Where the symbols take the items:
Q731 b Q771
Q731 m Q763
Q731 d Q347
Q731 u Q780
Q731 y Q26
Q493 b Q569
Q493 m Q625
Q493 d Q17
Q493 u Q311
Q493 y Q53
Q501 b Q615
Q501 m Q816
Q501 d Q771
Q501 u Q130
Q501 y Q539
Q514 b Q405
Q514 m Q181
Q514 d Q889
Q514 u Q105
Q514 y Q119
Q405 b Q181
Q405 m Q190
Q405 d Q206
Q405 u Q514
Q405 y Q802
Q881 b Q418
Q881 m Q787
Q881 d Q738
Q881 u Q822
Q881 y Q181
Q748 b Q392
Q748 m Q738
Q748 d Q794
Q748 u Q787
Q748 y Q889
Q112 b Q347
Q112 m Q616
Q112 d Q742
Q112 u Q810
Q112 y Q615
Q689 b Q94
Q689 m Q17
Q689 d Q982
Q689 u Q625
Q689 y Q137
Q173 b Q105
Q173 m Q514
Q173 d Q190
Q173 u Q312
Q173 y Q345
Q931 b Q370
Q931 m Q145
Q931 d Q750
Q931 u Q728
Q931 y Q738
Q805 b Q499
Q805 m Q835
Q805 d Q128
Q805 u Q231
Q805 y Q67
Q145 b Q53
Q145 m Q814
Q145 d Q838
Q145 u Q370
Q145 y Q335
Q982 b Q24
Q982 m Q603
Q982 d Q156
Q982 u Q723
Q982 y Q569
Q380 b Q901
Q380 m Q229
Q380 d Q769
Q380 u Q425
Q380 y Q779
Q345 b Q127
Q345 m Q119
Q345 d Q437
Q345 u Q769
Q345 y Q425
Q769 b Q345
Q769 m Q127
Q769 d Q778
Q769 u Q977
Q769 y Q958
Q771 b Q763
Q771 m Q810
Q771 d Q616
Q771 u Q731
Q771 y Q346
Q625 b Q689
Q625 m Q94
Q625 d Q723
Q625 u Q569
Q625 y Q750
Q980 b Q822
Q980 m Q881
Q980 d Q748
Q980 u Q206
Q980 y Q514
Q723 b Q982
Q723 m Q24
Q723 d Q966
Q723 u Q317
Q723 y Q493
Q499 b Q835
Q499 m Q368
Q499 d Q856
Q499 u Q805
Q499 y Q494
Q961 b Q742
Q961 m Q67
Q961 d Q55
Q961 u Q657
Q961 y Q771
Q856 b Q779
Q856 m Q997
Q856 d Q226
Q856 u Q128
Q856 y Q231
Q616 b Q657
Q616 m Q961
Q616 d Q494
Q616 u Q347
Q616 y Q780
Q612 b Q226
Q612 m Q958
Q612 d Q901
Q612 u Q709
Q612 y Q368
Q569 b Q625
Q569 m Q689
Q569 d Q317
Q569 u Q493
Q569 y Q814
Q34 b Q231
Q34 m Q805
Q34 d Q368
Q34 u Q659
Q34 y Q961
Q810 b Q112
Q810 m Q347
Q810 d Q961
Q810 u Q763
Q810 y Q501
Q418 b Q787
Q418 m Q748
Q418 d Q790
Q418 u Q881
Q418 y Q190
Q802 b Q778
Q802 m Q437
Q802 d Q105
Q802 u Q119
Q802 y Q229
Q901 b Q229
Q901 m Q326
Q901 d Q345
Q901 u Q380
Q901 y Q997
Q633 b Q82
Q633 m Q728
Q633 d Q145
Q633 u Q794
Q633 y Q787
Q128 b Q856
Q128 m Q779
Q128 d Q612
Q128 u Q682
Q128 y Q34
Q794 b Q633
Q794 m Q82
Q794 d Q370
Q794 u Q335
Q794 y Q418
Q206 b Q980
Q206 m Q822
Q206 d Q787
Q206 u Q889
Q206 y Q105
Q838 b Q222
Q838 m Q311
Q838 d Q625
Q838 u Q137
Q838 y Q931
Q657 b Q961
Q657 m Q742
Q657 d Q352
Q657 u Q616
Q657 y Q731
Q763 b Q810
Q763 m Q112
Q763 d Q657
Q763 u Q771
Q763 y Q130
Q682 b Q128
Q682 m Q856
Q682 d Q709
Q682 u Q368
Q682 y Q659
Q326 b Q977
Q326 m Q769
Q326 d Q119
Q326 u Q229
Q326 y Q612
Q53 b Q814
Q53 m Q750
Q53 d Q222
Q53 u Q145
Q53 y Q794
Q185 b Q26
Q185 m Q346
Q185 d Q615
Q185 u Q156
Q185 y Q723
Q317 b Q723
Q317 m Q982
Q317 d Q539
Q317 u Q17
Q317 y Q311
Q603 b Q539
Q603 m Q966
Q603 d Q26
Q603 u Q24
Q603 y Q689
Q127 b Q119
Q127 m Q802
Q127 d Q312
Q127 u Q345
Q127 y Q380
Q816 b Q780
Q816 m Q731
Q816 d Q810
Q816 u Q615
Q816 y Q156
Q425 b Q380
Q425 m Q901
Q425 d Q977
Q425 u Q958
Q425 y Q856
Q347 b Q616
Q347 m Q657
Q347 d Q67
Q347 u Q112
Q347 y Q816
Q779 b Q997
Q779 m Q709
Q779 d Q958
Q779 u Q856
Q779 y Q805
Q335 b Q794
Q335 m Q633
Q335 d Q931
Q335 u Q790
Q335 y Q881
Q437 b Q312
Q437 m Q173
Q437 d Q405
Q437 u Q778
Q437 y Q977
Q156 b Q185
Q156 m Q26
Q156 d Q501
Q156 u Q966
Q156 y Q317
Q311 b Q493
Q311 m Q569
Q311 d Q94
Q311 u Q222
Q311 y Q145
Q17 b Q317
Q17 m Q723
Q17 d Q603
Q17 u Q94
Q17 y Q222
Q966 b Q156
Q966 m Q185
Q966 d Q130
Q966 u Q539
Q966 y Q17
Q370 b Q145
Q370 m Q53
Q370 d Q137
Q370 u Q931
Q370 y Q790
Q835 b Q368
Q835 m Q682
Q835 d Q779
Q835 u Q499
Q835 y Q352
Q742 b Q67
Q742 m Q494
Q742 d Q659
Q742 u Q961
Q742 y Q763
Q814 b Q750
Q814 m Q137
Q814 d Q311
Q814 u Q53
Q814 y Q633
Q26 b Q346
Q26 m Q130
Q26 d Q816
Q26 u Q185
Q26 y Q982
Q709 b Q612
Q709 m Q226
Q709 d Q380
Q709 u Q997
Q709 y Q835
Q105 b Q514
Q105 m Q405
Q105 d Q144
Q105 u Q173
Q105 y Q127
Q958 b Q425
Q958 m Q380
Q958 d Q326
Q958 u Q226
Q958 y Q128
Q130 b Q501
Q130 m Q615
Q130 d Q731
Q130 u Q346
Q130 y Q603
Q226 b Q958
Q226 m Q425
Q226 d Q229
Q226 u Q612
Q226 y Q682
Q822 b Q881
Q822 m Q418
Q822 d Q392
Q822 u Q980
Q822 y Q405
Q787 b Q748
Q787 m Q392
Q787 d Q335
Q787 u Q418
Q787 y Q144
Q137 b Q838
Q137 m Q222
Q137 d Q569
Q137 u Q750
Q137 y Q728
Q144 b Q889
Q144 m Q206
Q144 d Q881
Q144 u Q190
Q144 y Q312
Q539 b Q966
Q539 m Q156
Q539 d Q346
Q539 u Q603
Q539 y Q94
Q977 b Q769
Q977 m Q345
Q977 d Q802
Q977 u Q326
Q977 y Q226
Q392 b Q738
Q392 m Q790
Q392 d Q633
Q392 u Q748
Q392 y Q206
Q190 b Q144
Q190 m Q889
Q190 d Q822
Q190 u Q181
Q190 y Q437
Q997 b Q709
Q997 m Q612
Q997 d Q425
Q997 u Q779
Q997 y Q499
Q778 b Q437
Q778 m Q312
Q778 d Q514
Q778 u Q802
Q778 y Q326
Q659 b Q34
Q659 m Q231
Q659 d Q835
Q659 u Q55
Q659 y Q657
Q24 b Q603
Q24 m Q539
Q24 d Q185
Q24 u Q982
Q24 y Q625
Q229 b Q326
Q229 m Q977
Q229 d Q127
Q229 u Q901
Q229 y Q709
Q615 b Q816
Q615 m Q780
Q615 d Q763
Q615 u Q501
Q615 y Q966
Q494 b Q352
Q494 m Q55
Q494 d Q231
Q494 u Q67
Q494 y Q112
Q780 b Q731
Q780 m Q771
Q780 d Q112
Q780 u Q816
Q780 y Q185
Q790 b Q335
Q790 m Q794
Q790 d Q728
Q790 u Q738
Q790 y Q822
Q346 b Q130
Q346 m Q501
Q346 d Q780
Q346 u Q26
Q346 y Q24
Q82 b Q728
Q82 m Q931
Q82 d Q53
Q82 u Q633
Q82 y Q748
Q738 b Q790
Q738 m Q335
Q738 d Q82
Q738 u Q392
Q738 y Q980
Q94 b Q17
Q94 m Q317
Q94 d Q24
Q94 u Q689
Q94 y Q838
Q728 b Q931
Q728 m Q370
Q728 d Q814
Q728 u Q82
Q728 y Q392
Q750 b Q137
Q750 m Q838
Q750 d Q493
Q750 u Q814
Q750 y Q82
Q889 b Q206
Q889 m Q980
Q889 d Q418
Q889 u Q144
Q889 y Q173
Q181 b Q190
Q181 m Q144
Q181 d Q980
Q181 u Q405
Q181 y Q778
Q312 b Q173
Q312 m Q105
Q312 d Q181
Q312 u Q437
Q312 y Q769
Q67 b Q494
Q67 m Q352
Q67 d Q34
Q67 u Q742
Q67 y Q810
Q368 b Q682
Q368 m Q128
Q368 d Q997
Q368 u Q835
Q368 y Q55
Q119 b Q802
Q119 m Q778
Q119 d Q173
Q119 u Q127
Q119 y Q901
Q231 b Q805
Q231 m Q499
Q231 d Q682
Q231 u Q34
Q231 y Q742
Q55 b Q659
Q55 m Q34
Q55 d Q499
Q55 u Q352
Q55 y Q616
Q352 b Q55
Q352 m Q659
Q352 d Q805
Q352 u Q494
Q352 y Q347
Q222 b Q311
Q222 m Q493
Q222 d Q689
Q222 u Q838
Q222 y Q370

In the rows, 64 means zero.

The rows follow the links: the fewer symbols apart two items are, the more alike their rows tend to be.

Each row is also shifted at random along 3 hidden directions that mean nothing.

Name the item of each row.
[  50,   53,   52,   62,   65,   63,   53,   67,   80,   80,   59,   44,   57,   37,   49,   92,   53,   68,   62,   70,   66,   75,   49,   64]; item Q145
[  59,   57,   70,   48,   59,   72,   67,   70,   64,   59,   71,   80,   80,   59,   66,   60,   70,   59,   52,   55,   55,   59,   71,   67]; item Q34
[  52,   68,   52,   75,   42,   66,   63,   70,   65,   70,   67,   43,   52,   62,   54,   57,   55,   62,   59,   73,   63,   67,   63,   63]; item Q53
[  46,   63,   51,   65,   77,   68,   83,   75,   66,   59,   80,   52,   66,   72,   56,   85,   72,   58,   64,   72,   61,   64,   55,   70]; item Q569
[  76,   64,   48,   68,   40,   53,   70,   40,   55,   61,   57,   56,   61,   44,   72,   48,   57,   52,   70,   51,   51,   58,   53,   71]; item Q731
[  79,   64,   65,   68,   91,   70,   53,   78,   61,   66,   60,   77,   52,   90,   62,   79,   48,   89,   63,   77,   57,   55,   87,   54]; item Q769
[  66,   70,   85,   58,   82,   67,   71,   72,   70,   76,   52,   64,   66,   73,   49,   67,   69,   65,   58,   67,   87,   64,   66,   61]; item Q881
[  72,   71,   59,   64,   75,   55,   51,   62,   54,   52,   63,   55,   73,   62,   64,   77,   84,   50,   77,   70,   59,   66,   60,   64]; item Q539
[  56,   46,   75,   47,   49,   56,   60,   59,   67,   57,   65,   76,   73,   44,   80,   52,   73,   65,   62,   54,   65,   79,   57,   62]; item Q682
[  91,   69,   53,   56,   81,   70,   20,   62,   60,   69,   49,   66,   75,   46,   49,   93,   57,   58,   61,   67,   39,   46,   80,   63]; item Q810
[  60,   78,   78,   73,   69,   73,   60,   61,   70,   66,   68,   77,   60,   84,   62,   49,   63,   63,   61,   55,   83,   56,   69,   65]; item Q181
[  90,   75,   54,   68,   65,   59,   74,   63,   41,   57,   55,   56,   65,   78,   61,   57,   66,   57,   67,   71,   46,   47,   77,   64]; item Q816
[  72,   76,   64,   61,   40,   76,    6,   61,   60,   57,   66,   79,   78,   50,   63,   51,   66,   47,   55,   55,   48,   54,   83,   63]; item Q352
[  87,   63,   51,   57,   78,   62,   35,   55,   61,   68,   47,   62,   72,   40,   55,   90,   58,   58,   66,   64,   44,   53,   67,   65]; item Q771
[  57,   63,   63,   78,   58,   66,   56,   49,   73,   66,   70,   76,   49,   68,   75,   53,   45,   74,   67,   52,   69,   63,   60,   64]; item Q802
[  66,   59,   72,   47,   66,   72,   33,   71,   66,   59,   65,   81,   83,   52,   63,   70,   73,   58,   54,   59,   55,   62,   76,   62]; item Q231
[  79,   65,   54,   64,   60,   52,   88,   52,   48,   57,   58,   53,   65,   64,   70,   56,   68,   56,   73,   63,   54,   58,   57,   69]; item Q501
[  48,   60,   51,   65,   76,   72,   83,   81,   69,   70,   74,   48,   59,   69,   49,   90,   60,   67,   58,   76,   61,   62,   59,   66]; item Q137
[  61,   57,   60,   78,   39,   55,   77,   52,   61,   60,   68,   69,   42,   72,   86,   31,   47,   81,   69,   58,   64,   71,   61,   59]; item Q326
[  64,   64,   59,   62,   80,   70,   72,   87,   65,   78,   55,   47,   56,   72,   41,   86,   56,   75,   55,   84,   63,   61,   74,   58]; item Q931
[  86,   67,   56,   61,   78,   54,   65,   60,   51,   58,   53,   55,   70,   62,   61,   78,   72,   56,   73,   70,   52,   59,   63,   64]; item Q130
[  52,   52,   53,   55,   98,   72,   74,   85,   77,   79,   63,   48,   62,   57,   40,  115,   56,   76,   58,   81,   61,   65,   59,   65]; item Q814
[  53,   62,   63,   77,   58,   64,   46,   43,   80,   68,   69,   76,   51,   55,   75,   57,   45,   72,   69,   45,   73,   68,   53,   65]; item Q778
[  59,   77,   56,   72,   60,   61,   51,   65,   56,   48,   75,   54,   69,   71,   65,   65,   83,   46,   73,   69,   61,   66,   60,   66]; item Q317
[  47,   59,   71,   67,   74,   69,   88,   50,   83,   70,   72,   77,   56,   67,   70,   63,   51,   72,   64,   44,   81,   64,   48,   71]; item Q105
[  58,   69,   56,   72,   49,   53,   84,   55,   52,   47,   76,   52,   66,   70,   75,   48,   82,   46,   76,   62,   65,   68,   49,   69]; item Q24
[  56,   72,   54,   68,   73,   65,   56,   72,   60,   52,   77,   55,   69,   72,   59,   80,   80,   51,   70,   72,   61,   64,   60,   67]; item Q94
[  62,   44,   62,   61,   72,   55,   60,   55,   72,   69,   59,   72,   51,   52,   77,   74,   47,   87,   70,   62,   62,   76,   56,   57]; item Q229
[  75,   69,   60,   59,   91,   58,  104,   75,   45,   51,   66,   55,   71,   92,   61,   77,   83,   59,   70,   77,   58,   56,   66,   67]; item Q966
[  69,   57,   70,   65,   34,   50,   35,   56,   57,   56,   59,   70,   57,   54,   85,   36,   64,   71,   70,   62,   61,   81,   67,   52]; item Q612
[  60,   78,   72,   77,   59,   70,   35,   52,   75,   66,   68,   77,   58,   69,   66,   49,   58,   60,   66,   51,   78,   60,   67,   64]; item Q514
[  59,   65,   63,   80,   55,   65,   67,   52,   69,   64,   70,   76,   46,   77,   76,   47,   45,   78,   67,   55,   67,   61,   64,   63]; item Q119
[  75,   71,   57,   66,   66,   51,   47,   55,   54,   53,   59,   54,   71,   57,   68,   69,   81,   47,   78,   67,   60,   67,   57,   64]; item Q156
[  74,   86,   86,   68,   74,   73,   52,   76,   60,   68,   56,   69,   66,   92,   49,   51,   71,   61,   57,   70,   83,   54,   84,   58]; item Q980

In each set, the symbols that take the first to the second take the third to the fourth, perhaps in another order. Give the fourth.
Answers are names.
A [  62,   56,   72,   45,   65,   72,   38,   69,   68,   60,   65,   80,   83,   48,   65,   72,   72,   58,   55,   57,   55,   63,   71,   64]
B [  64,   44,   76,   42,   73,   58,   60,   71,   66,   62,   59,   77,   73,   52,   74,   73,   72,   75,   63,   64,   62,   78,   65,   57]
C [  73,   57,   55,   58,   73,   47,   69,   48,   61,   61,   55,   54,   70,   42,   68,   83,   72,   54,   77,   60,   59,   69,   43,   68]
D Q771

A [  44,   66,   50,   72,   59,   67,   87,   70,   62,   54,   84,   50,   62,   73,   63,   66,   71,   55,   65,   68,   63,   63,   53,   71]
B [  54,   65,   53,   71,   61,   71,   97,   84,   60,   69,   69,   44,   53,   83,   49,   66,   56,   70,   54,   81,   62,   58,   70,   63]
C [  57,   51,   66,   45,   67,   73,   58,   62,   73,   64,   67,   80,   81,   42,   64,   75,   65,   59,   53,   49,   54,   61,   61,   70]
D Q347

A [  60,   68,   68,   71,   34,   57,   52,   58,   68,   77,   50,   45,   53,   47,   56,   44,   59,   60,   63,   65,   78,   75,   57,   59]
B [  53,   60,   52,   62,   80,   71,   63,   82,   72,   75,   65,   48,   60,   60,   44,   97,   57,   70,   58,   79,   60,   64,   64,   63]
C [  60,   78,   76,   76,   64,   74,   68,   60,   69,   63,   70,   76,   58,   87,   64,   43,   60,   64,   62,   54,   80,   54,   70,   66]
D Q418

A [  62,   76,   71,   77,   67,   72,   24,   53,   76,   67,   66,   79,   58,   66,   65,   61,   53,   65,   66,   53,   74,   61,   68,   63]
B [  68,   60,   64,   73,   65,   62,   60,   62,   63,   63,   63,   74,   47,   77,   75,   56,   47,   84,   67,   65,   60,   64,   72,   56]
C [  44,   59,   51,   62,   75,   62,   62,   63,   74,   59,   77,   54,   70,   50,   62,   92,   74,   53,   71,   64,   65,   73,   42,   71]
D Q814

A [  45,   54,   51,   64,   68,   67,   91,   74,   74,   74,   71,   45,   55,   57,   51,   84,   55,   69,   59,   72,   65,   68,   51,   67]
B [  61,   82,   52,   77,   68,   77,   57,   90,   53,   56,   77,   50,   62,   94,   46,   72,   67,   59,   58,   86,   54,   51,   84,   61]
C [  67,   78,   83,   67,   64,   66,   55,   66,   67,   71,   55,   65,   64,   74,   55,   49,   69,   59,   60,   63,   87,   63,   70,   60]
D Q748

A [  83,   71,   50,   69,   49,   59,   46,   47,   53,   63,   54,   59,   65,   47,   64,   58,   58,   52,   67,   58,   47,   53,   65,   67]
B [  67,   66,   53,   66,   33,   71,   60,   48,   59,   60,   67,   68,   67,   50,   69,   42,   54,   52,   56,   47,   47,   50,   66,   72]
C [  74,   71,   61,   58,   57,   78,   28,   66,   60,   60,   64,   77,   78,   58,   57,   63,   62,   53,   53,   58,   44,   47,   85,   65]
D Q231

A [  54,   65,   68,   74,   69,   70,   69,   53,   76,   67,   71,   78,   53,   73,   69,   58,   49,   72,   65,   51,   74,   60,   60,   66]
B [  78,   71,   64,   75,   77,   68,    8,   66,   65,   66,   58,   78,   53,   71,   64,   74,   47,   80,   67,   71,   58,   60,   86,   51]
C [  66,   66,   74,   56,   44,   69,   41,   70,   54,   52,   68,   79,   76,   66,   72,   38,   76,   56,   56,   61,   56,   63,   81,   60]
D Q352

A [  76,   78,   80,   64,   70,   67,   51,   81,   60,   76,   47,   54,   62,   77,   43,   60,   67,   65,   57,   80,   78,   61,   82,   54]
B [  72,   86,   84,   70,   75,   75,   57,   75,   61,   65,   62,   74,   65,   99,   52,   50,   70,   61,   58,   68,   81,   50,   86,   60]
C [  53,   68,   50,   72,   62,   71,   64,   78,   65,   68,   70,   46,   57,   68,   50,   75,   59,   64,   60,   78,   60,   62,   67,   63]
D Q633

A [  82,   72,   54,   70,   50,   49,   54,   47,   49,   55,   55,   52,   65,   54,   71,   53,   72,   48,   77,   62,   56,   64,   57,   66]
B [  63,   75,   58,   75,   45,   53,   88,   57,   46,   43,   75,   51,   65,   81,   75,   38,   83,   45,   76,   64,   64,   65,   55,   69]
C [  78,   74,   52,   71,   43,   71,  112,   63,   40,   55,   68,   63,   61,   92,   64,   30,   55,   60,   54,   61,   43,   35,   80,   71]
D Q615

A [  61,   47,   62,   66,   66,   56,   68,   56,   71,   68,   63,   73,   49,   58,   79,   65,   46,   85,   70,   60,   63,   73,   56,   59]
B [  67,   50,   64,   63,   86,   62,   71,   67,   70,   70,   62,   76,   51,   70,   70,   80,   45,   91,   66,   67,   61,   66,   66,   58]
C [  52,   73,   49,   76,   56,   73,   69,   80,   60,   60,   77,   47,   58,   78,   53,   65,   64,   60,   61,   77,   58,   59,   68,   65]
D Q222

A [  68,   82,   72,   79,   68,   73,    0,   56,   73,   65,   64,   81,   59,   67,   61,   63,   55,   63,   67,   58,   71,   58,   78,   58]
B [  63,   54,   61,   69,   71,   60,   47,   55,   74,   70,   62,   76,   50,   57,   74,   71,   44,   83,   70,   59,   64,   71,   61,   58]
C [  80,   63,   79,   53,   69,   64,   54,   88,   45,   54,   58,   77,   70,   89,   69,   54,   75,   75,   58,   79,   55,   64,   94,   50]
D Q231

A [  55,   72,   51,   74,   57,   71,   56,   80,   63,   67,   71,   46,   57,   71,   49,   70,   59,   62,   59,   80,   59,   61,   71,   62]
B [  37,   65,   44,   84,   18,   62,   79,   54,   67,   62,   81,   42,   48,   54,   69,   37,   56,   54,   64,   60,   66,   71,   45,   69]
C [  57,   53,   61,   71,   68,   62,   60,   50,   77,   69,   67,   76,   49,   58,   76,   67,   43,   81,   69,   53,   68,   68,   54,   62]
D Q119

A [  41,   69,   45,   79,   34,   63,   53,   58,   68,   59,   80,   46,   57,   52,   65,   55,   63,   51,   67,   63,   63,   71,   50,   69]
B [  51,   59,   55,   55,  103,   68,   75,   80,   71,   60,   75,   56,   74,   67,   51,  111,   77,   61,   67,   75,   61,   64,   55,   69]
C [  74,   64,   58,   54,   69,   77,   56,   65,   61,   64,   63,   74,   75,   57,   57,   74,   58,   60,   52,   57,   44,   45,   76,   70]
D Q55

A [  49,   63,   79,   63,   74,   68,   90,   56,   79,   71,   66,   74,   62,   69,   63,   58,   62,   65,   62,   49,   89,   65,   50,   71]
B [  55,   73,   81,   71,   49,   65,   85,   57,   68,   67,   63,   65,   59,   77,   64,   30,   66,   58,   61,   53,   90,   65,   58,   67]
C [  49,   61,   82,   59,   74,   65,   83,   55,   82,   75,   61,   69,   64,   58,   61,   63,   64,   63,   62,   48,   91,   70,   46,   69]
D Q881

A [  49,   74,   50,   78,   47,   63,   48,   62,   62,   51,   81,   51,   64,   64,   64,   60,   74,   46,   71,   67,   61,   67,   57,   68]
B [  60,   65,   53,   64,   81,   72,   45,   84,   70,   74,   62,   47,   60,   61,   41,   99,   58,   67,   58,   84,   58,   62,   71,   61]
C [  54,   68,   65,   81,   52,   66,   46,   45,   76,   65,   71,   77,   51,   63,   74,   49,   47,   68,   69,   48,   72,   63,   59,   65]
D Q326

A [  61,   38,   76,   41,   76,   55,   73,   69,   68,   63,   59,   77,   71,   51,   75,   75,   69,   79,   62,   64,   63,   80,   58,   57]
B [  57,   62,   67,   58,   32,   68,   43,   54,   64,   55,   72,   77,   76,   46,   76,   38,   70,   50,   55,   47,   56,   65,   65,   67]
C [  55,   66,   77,   68,   40,   57,   89,   56,   69,   74,   55,   52,   55,   60,   62,   34,   64,   61,   62,   59,   89,   73,   51,   64]
D Q190

